Here is a tiny trained network, its code and every weight. The questions are about switching its units off for an input and a class, where a switched-off unit gives its printed mean instead of its output.

import numpy as np


def w(rows, s, z=0):
    codes = np.array(rows[::2]) - 128.0
    scale = np.full(codes.shape[1], s)
    scale[-1] = z or s
    return codes * scale


def f(y):
    return y / 2 * (1 + np.tanh(0.7978845608 * (y + 0.044715 * y**3)))


def log_softmax(a):
    a = a - a.max(-1, keepdims=True)
    return a - np.log(np.exp(a).sum(-1, keepdims=True))


def net(x, mask):
    res = np.array(x, float).reshape(1, 2) / 4 @ E
    y = f(res @ A[0][:, :-1].T + A[0][:, -1])
    res = res + np.where(mask, y, B[0][:, -1]) @ B[0][:, :-1]
    return log_softmax(res[-1] @ U[:, :-1].T + U[:, -1])


A, B = {}, {}
E = w([
[214,126,109,227,130,222,99,112],'x0',
[195,122,138,127,131,7,147,129],'x1',
],0.014)
A[0] = w([
[156,139,122,106,129,139,116,126,89],'n0',
[128,106,124,146,122,84,128,154,122],'n1',
[146,122,143,110,128,98,118,109,202],'n2',
[111,135,117,67,118,99,128,134,171],'n3',
[92,129,140,137,128,117,127,126,147],'n4',
[95,119,124,104,109,130,127,127,148],'n5',
[133,98,108,130,86,137,156,152,103],'n6',
[133,111,92,120,107,126,167,133,91],'n7',
[138,116,138,126,126,171,138,131,128],'n8',
[18,119,144,70,124,47,140,130,121],'n9',
[146,135,116,129,141,85,153,145,155],'n10',
[4,130,124,100,126,126,135,137,156],'n11',
[149,112,141,116,133,95,124,127,115],'n12',
[139,140,129,127,127,90,116,135,151],'n13',
[132,129,134,139,123,168,143,149,137],'n14',
[170,138,124,106,139,64,119,116,112],'n15',
[108,138,125,151,129,135,128,107,113],'n16',
[121,128,120,130,179,112,119,115,169],'n17',
[104,126,133,88,131,143,149,122,122],'n18',
[84,134,117,130,136,101,113,139,1],'n19',
[87,124,128,112,139,125,115,132,136],'n20',
[144,124,139,132,100,87,144,138,154],'n21',
],0.024,0.0055)
B[0] = w([
[97,141,82,121,186,111,181,134,130],'n0',
[113,126,161,139,83,157,120,149,159],'n1',
[136,132,152,97,168,225,234,118,163],'n2',
[180,114,191,136,225,140,175,175,187],'n3',
[145,134,164,105,173,165,150,148,144],'n4',
[160,123,193,83,164,148,146,143,154],'n5',
[91,140,119,161,111,142,108,136,127],'n6',
[109,78,151,102,109,101,100,162,130],'n7',
[156,108,88,113,120,152,118,117,154],'n8',
[154,158,42,184,207,21,91,110,254],'n9',
[91,115,144,137,96,172,170,107,170],'n10',
[57,168,135,46,87,85,100,80,204],'n11',
[132,118,157,125,59,126,101,166,159],'n12',
[146,90,184,138,105,149,120,166,159],'n13',
[152,136,115,157,127,186,113,112,156],'n14',
[76,137,70,102,4,83,145,88,187],'n15',
[134,113,124,134,142,161,114,174,137],'n16',
[149,164,153,113,161,171,189,81,138],'n17',
[114,75,150,68,120,99,114,173,153],'n18',
[144,128,151,170,153,96,79,146,146],'n19',
[115,117,192,128,148,150,103,181,153],'n20',
[108,105,152,138,89,155,148,136,167],'n21',
],0.043,0.033)
U = w([
[149,93,254,106,232,169,199,141,62],'0',
[86,154,156,33,136,169,71,43,83],'1',
[110,105,145,129,101,63,50,231,23],'2',
[121,119,148,159,60,106,220,68,173],'3',
[183,133,42,169,152,144,110,43,255],'4',
[68,188,177,91,212,12,144,73,149],'5',
[109,49,166,124,133,84,78,185,14],'6',
],0.0086,0.0037)

Each question gives the input, the list of numbers given to net, and the class t.
The units are the neurons (one row each of A and B). Each row of codes is followed by its name. A weight is (code - 128) times the scale printed after its matrix; where a second scale follows, it is the last column's (A, B and U).
mask holds one flag per neuron, in row order. A switched-off neuron (its flag False) gives its mean, the last column of its row in B, instead of its output. The means were averaged over made-up inputs and are rounded, as every weight is.
A unit's drop is (log p(t) with every unit on - log p(t) with that unit switched off) / (log p(t) with every unit on - log p(t) with every unit switched off).
unit that matters most: the unit with the biggest drop
k most important neurons: the k neurons with the biggest drops, biggest first
drop of u: that unit's drop, to one decimal
input [6,0], class 4: 2 most important neurons : (n11 n3)
input [3,-1], class 4: unit that matters most : n11
input [2,-3], class 4: 2 most important neurons : (n11 n3)
input [-2,-8], class 1: 2 most important neurons : (n9 n11)
input [-2,-7], class 1: 3 most important neurons : (n9 n3 n11)
input [3,1], class 4: 3 most important neurons : (n3 n11 n15)
input [2,1], class 4: 3 most important neurons : (n3 n11 n15)
input [0,-2], class 1: drop of n3 : 0.7
input [7,3], class 4: drop of n3 : 0.5
input [3,-6], class 4: drop of n11 : 0.4
input [0,-1], class 1: 2 most important neurons : (n9 n3)
